Below is a small trained network, with its code and all its weights. Each question gives an input and a target symbol and asks what happens when units are switched off, that is, made to give their printed mean instead of their output.

import numpy as np


def w(rows, s, z=0):
    codes = np.array(rows[::2]) - 128.0
    scale = np.full(codes.shape[1], s)
    scale[-1] = z or s
    return codes * scale


def f(y):
    return y / 2 * (1 + np.tanh(0.7978845608 * (y + 0.044715 * y**3)))


def softmax(a):
    e = np.exp(a - a.max(-1, keepdims=True))
    return e / e.sum(-1, keepdims=True)


def log_softmax(a):
    a = a - a.max(-1, keepdims=True)
    return a - np.log(np.exp(a).sum(-1, keepdims=True))


def net(x, mask):
    ids = ['Ψβδεητ'.index(c) for c in x.split()]
    T = len(ids)
    res = E[ids] + P[:T]
    u = 0
    for l in range(2):
        q, k, v = (res @ M[l].T for M in (Q, K, V))
        z = softmax(np.where(np.tri(T) > 0, q @ k.T / 3**0.5, -1e9)) @ v
        res = res + np.where(mask[u], z, O[l][:, -1]) @ O[l][:, :-1]
        u += 1
        y = f(res @ A[l][:, :-1].T + A[l][:, -1])
        res = res + np.where(mask[u : u + 8], y, B[l][:, -1]) @ B[l][:, :-1]
        u += 8
    return log_softmax(res[-1] @ U[:, :-1].T + U[:, -1])


Q, K, V, O, A, B = {}, {}, {}, {}, {}, {}
E = w([
[185,125,134,248],'Ψ',
[111,197,152,108],'β',
[120,147,133,137],'δ',
[48,153,103,64],'ε',
[51,97,192,99],'η',
[60,11,180,238],'τ',
],0.012)
P = w([
[254,123,174,6],'0',
[190,147,160,82],'1',
[177,146,145,87],'2',
[136,154,145,126],'3',
[123,151,125,138],'4',
[106,154,111,153],'5',
[92,152,121,171],'6',
[81,159,96,181],'7',
[65,157,104,186],'8',
[42,156,80,195],'9',
[53,154,76,204],'10',
[28,153,28,207],'11',
],0.0061)
Q[0] = w([
[102,56,2,187],'0.h1',
[41,129,180,141],'0.h1',
[40,235,183,215],'0.h1',
],0.0092)
K[0] = w([
[3,158,143,166],'0.h1',
[105,171,136,200],'0.h1',
[129,201,32,212],'0.h1',
],0.013)
V[0] = w([
[222,3,179,102],'0.h1',
[160,46,143,76],'0.h1',
[242,152,198,233],'0.h1',
],0.0077)
O[0] = w([
[172,85,122,101,108],'0.h1',
[156,106,150,120,77],'0.h1',
[145,113,2,112,254],'0.h1',
],0.012,0.0043)
A[0] = w([
[105,50,136,79,152],'0.n1',
[181,106,219,211,2],'0.n2',
[92,89,194,149,101],'0.n3',
[180,144,123,139,79],'0.n4',
[122,173,147,79,25],'0.n5',
[187,115,140,112,164],'0.n6',
[107,246,96,2,70],'0.n7',
[227,186,125,237,47],'0.n8',
],0.0073,0.006)
B[0] = w([
[148,150,57,101,156],'0.n1',
[125,2,91,199,100],'0.n2',
[150,125,44,117,137],'0.n3',
[121,86,147,151,95],'0.n4',
[100,48,141,152,90],'0.n5',
[171,125,114,110,142],'0.n6',
[130,84,209,205,252],'0.n7',
[82,137,177,94,136],'0.n8',
],0.014,0.0029)
Q[1] = w([
[98,8,198,74],'1.h1',
[41,142,85,155],'1.h1',
[175,72,106,149],'1.h1',
],0.016)
K[1] = w([
[249,150,159,148],'1.h1',
[78,172,112,179],'1.h1',
[137,98,186,110],'1.h1',
],0.02)
V[1] = w([
[172,89,156,252],'1.h1',
[163,241,92,176],'1.h1',
[109,163,166,122],'1.h1',
],0.016)
O[1] = w([
[204,247,70,122,221],'1.h1',
[192,50,122,47,252],'1.h1',
[189,87,178,163,73],'1.h1',
],0.011,0.0043)
A[1] = w([
[190,133,122,133,104],'1.n1',
[184,114,161,216,101],'1.n2',
[42,235,146,57,160],'1.n3',
[103,198,249,62,117],'1.n4',
[98,183,104,93,3],'1.n5',
[117,114,85,83,8],'1.n6',
[94,139,168,27,196],'1.n7',
[49,129,197,118,93],'1.n8',
],0.013,0.0063)
B[1] = w([
[118,187,72,57,168],'1.n1',
[25,160,75,64,157],'1.n2',
[143,161,82,192,254],'1.n3',
[39,93,150,76,188],'1.n4',
[144,8,218,31,174],'1.n5',
[78,91,92,173,140],'1.n6',
[223,132,212,186,166],'1.n7',
[157,88,109,156,161],'1.n8',
],0.012,0.0093)
U = w([
[87,28,42,124,2],'Ψ',
[142,144,180,60,196],'β',
[171,93,203,125,94],'δ',
[2,167,218,151,107],'ε',
[69,54,178,197,59],'η',
[104,131,59,230,229],'τ',
],0.0039,0.0049)

Each question gives the input, a string of symbols that net reads in full, and the target symbol t.
The units are the heads (3 rows each of Q, K, V and O) and the neurons (one row each of A and B). Each row of codes is followed by its name. A weight is (code - 128) times the scale printed after its matrix; where a second scale follows, it is the last column's (O, A, B and U).
mask holds one flag per unit, layer by layer, with each layer's heads first. A switched-off unit (its flag False) gives its mean, the last column of its rows in O or B, instead of its output. The means were averaged over made-up inputs and are rounded, as every weight is.
A unit's drop is (log p(t) with every unit on - log p(t) with that unit switched off) / (log p(t) with every unit on - log p(t) with every unit switched off).
The circuit of an input: a set's keep is (log p(t) with only the set's units on - log p(t) with every unit switched off) / (log p(t) with every unit on - log p(t) with every unit switched off). Starting from the 12 units with the biggest drops (on a tie, the unit counted first), units are removed one at a time, each time the one whose removal leaves the highest keep (on an exact tie, the one counted first), for as long as the keep stays at least 0.8.
circuit, biggest first: the units of the circuit, biggest drop first
most important unit: the unit with the biggest drop
k most important neurons: the k neurons with the biggest drops, biggest first
k most important neurons of layer l: the k neurons of layer l with the biggest drops, biggest first
drop of u: that unit's drop, to one decimal
input β β β β β τ β β δ η, target δ: circuit, biggest first -> [1.h1; 1.n7]
input τ δ β β τ β η β τ ε β, target ε: circuit, biggest first -> [0.h1; 1.n4]
input β β β τ ε β β ε τ β ε ε, target ε: 3 most important neurons -> [0.n7; 1.n4; 0.n1]
input β β τ β β β β β τ ε Ψ, target ε: circuit, biggest first -> [0.h1; 1.h1; 1.n2]
input η τ τ β τ τ β β Ψ η Ψ, target η: circuit, biggest first -> [1.h1; 0.n7; 1.n1]
input δ β β η, target δ: circuit, biggest first -> [1.n7; 1.h1]
input ε ε Ψ, target ε: circuit, biggest first -> [1.n2; 1.h1; 0.h1]
input δ β Ψ η η β, target η: most important unit -> 1.h1
input β β β β β β τ β β β η β, target η: 2 most important neurons of layer 0 -> [0.n7; 0.n3]
input τ β ε β η η δ, target η: 2 most important neurons -> [0.n7; 1.n8]
input τ η η δ, target η: 3 most important neurons -> [0.n7; 0.n1; 1.n8]
input τ τ Ψ τ ε δ η δ β η, target η: 2 most important neurons of layer 0 -> [0.n7; 0.n1]
input β δ δ ε τ β δ β η, target η: 2 most important neurons of layer 0 -> [0.n7; 0.n3]
input Ψ β τ β ε ε β ε β β Ψ, target β: most important neuron -> [0.n8]
input τ β β δ δ, target δ: 2 most important neurons -> [0.n7; 1.n7]
input Ψ β ε τ β η η Ψ, target η: 2 most important neurons of layer 0 -> [0.n7; 0.n1]
input β ε β δ β β β Ψ, target β: drop of 1.h1 -> 1.1
input β β τ ε δ β, target ε: drop of 0.n3 -> 0.1
input β β τ ε β β β β β β β β, target β: drop of 0.n8 -> 0.1
input β η ε ε, target η: most important neuron -> [1.n8]
